Here is a tiny trained network, its code and every weight. The questions are about switching its units off for an input and a class, where a switched-off unit gives its printed mean instead of its output.

import numpy as np


def w(rows, s, z=0):
    codes = np.array(rows[::2]) - 128.0
    scale = np.full(codes.shape[1], s)
    scale[-1] = z or s
    return codes * scale


def f(y):
    return np.maximum(y, 0)


def log_softmax(a):
    a = a - a.max(-1, keepdims=True)
    return a - np.log(np.exp(a).sum(-1, keepdims=True))


def net(x, mask):
    res = np.array(x, float).reshape(1, 3) / 4 @ E
    y = f(res @ A[0][:, :-1].T + A[0][:, -1])
    res = res + np.where(mask, y, B[0][:, -1]) @ B[0][:, :-1]
    return log_softmax(res[-1] @ U[:, :-1].T + U[:, -1])


A, B = {}, {}
E = w([
[14,140,128,245,172,127,106,158,66,158],'x0',
[123,56,55,91,66,63,120,92,49,163],'x1',
[74,109,89,95,141,209,1,48,198,226],'x2',
],0.0076)
A[0] = w([
[182,118,113,35,103,119,131,121,186,112,220],'N0',
[100,211,165,191,171,86,154,227,98,77,192],'N1',
[161,35,51,116,52,159,111,63,94,234,107],'N2',
[45,109,78,180,133,102,106,105,105,148,249],'N3',
[190,180,209,157,204,201,110,158,236,127,196],'N4',
[193,149,92,171,114,96,171,177,101,97,57],'N5',
[157,86,73,51,44,132,81,91,118,141,114],'N6',
[69,180,108,116,156,184,47,81,170,198,132],'N7',
[104,84,114,166,171,214,106,130,184,193,236],'N8',
[113,190,169,226,186,107,216,126,104,77,184],'N9',
[196,169,136,75,83,127,165,92,217,81,174],'N10',
[141,72,57,70,87,92,65,69,121,145,121],'N11',
[120,176,195,186,174,140,183,187,65,103,194],'N12',
[189,138,153,122,118,41,189,140,126,72,162],'N13',
[105,144,123,163,176,221,73,80,196,173,50],'N14',
[235,172,152,57,83,147,183,125,191,127,76],'N15',
[101,66,43,145,72,62,149,103,45,149,165],'N16',
[215,130,134,136,104,66,171,181,49,50,247],'N17',
[91,223,161,199,166,125,152,201,113,70,193],'N18',
[87,175,202,202,204,90,187,192,119,92,189],'N19',
[22,133,105,182,160,113,96,150,70,157,98],'N20',
[176,48,203,136,92,12,169,148,122,84,3],'N21',
[108,59,72,151,101,63,177,127,65,183,225],'N22',
[196,108,176,138,98,54,204,185,81,54,176],'N23',
[99,63,52,122,60,67,123,138,1,152,26],'N24',
],0.0058,0.0039)
B[0] = w([
[136,155,24,32,139,209,39,74,79,132,218],'N0',
[216,73,101,124,30,168,119,104,53,176,245],'N1',
[162,86,49,107,90,211,73,102,57,121,214],'N2',
[154,98,197,208,104,26,171,240,129,164,231],'N3',
[22,204,212,158,205,66,207,174,192,94,254],'N4',
[127,140,39,64,129,173,43,47,102,154,169],'N5',
[164,78,71,101,57,174,94,128,38,183,200],'N6',
[68,205,154,114,190,82,174,118,205,93,247],'N7',
[57,151,80,91,172,157,95,92,157,86,247],'N8',
[194,49,68,130,63,187,84,116,62,184,237],'N9',
[83,196,175,121,225,99,187,137,229,78,210],'N10',
[191,79,71,107,39,169,62,77,33,166,203],'N11',
[202,44,77,137,77,178,107,139,45,164,234],'N12',
[86,162,158,149,184,84,138,146,208,99,206],'N13',
[98,160,199,176,148,23,222,190,199,110,218],'N14',
[42,213,227,186,176,83,213,188,201,117,193],'N15',
[34,217,130,111,212,92,159,90,236,57,211],'N16',
[77,134,198,203,158,39,212,216,163,149,248],'N17',
[216,84,110,104,44,209,92,160,52,165,241],'N18',
[192,87,116,107,57,201,96,126,48,185,247],'N19',
[77,189,216,140,243,53,152,152,223,55,206],'N20',
[2,218,62,38,214,167,60,61,206,30,170],'N21',
[56,212,94,39,203,132,124,71,220,98,216],'N22',
[26,183,180,153,193,93,185,162,220,108,237],'N23',
[51,160,228,157,188,51,236,164,242,79,188],'N24',
],0.005,0.0074)
U = w([
[109,131,254,253,179,55,185,244,191,124,170],'0',
[62,178,137,86,234,124,114,74,212,74,76],'1',
[255,39,25,91,45,217,34,70,28,184,253],'2',
],0.006,0.0014)

Each question gives the input, the list of numbers given to net, and the class t.
The units are the neurons (one row each of A and B). Each row of codes is followed by its name. A weight is (code - 128) times the scale printed after its matrix; where a second scale follows, it is the last column's (A, B and U).
mask holds one flag per neuron, in row order. A switched-off neuron (its flag False) gives its mean, the last column of its row in B, instead of its output. The means were averaged over made-up inputs and are rounded, as every weight is.
A unit's drop is (log p(t) with every unit on - log p(t) with that unit switched off) / (log p(t) with every unit on - log p(t) with every unit switched off).
unit that matters most: the unit with the biggest drop
k most important neurons: the k neurons with the biggest drops, biggest first
drop of u: that unit's drop, to one decimal
input [7,-1,7], class 0: unit that matters most	N3
input [-2,3,-8], class 1: 2 most important neurons	N21, N5
input [6,-2,7], class 0: 2 most important neurons	N3, N14
input [-7,5,-5], class 1: 2 most important neurons	N21, N0
input [-1,7,-6], class 1: 2 most important neurons	N21, N22
input [0,2,-8], class 1: 2 most important neurons	N21, N5
input [-6,3,-5], class 1: 2 most important neurons	N21, N0
input [2,-3,8], class 0: 2 most important neurons	N14, N0
input [-3,2,-8], class 1: 3 most important neurons	N21, N5, N3
input [6,-5,6], class 0: 2 most important neurons	N14, N3
input [5,-1,7], class 0: 4 most important neurons	N3, N14, N0, N22
input [0,7,-7], class 1: 2 most important neurons	N21, N22
input [7,-4,7], class 0: drop of N3	0.2
input [4,-3,-8], class 2: drop of N20	0.0
input [1,-8,-2], class 2: drop of N1	0.1
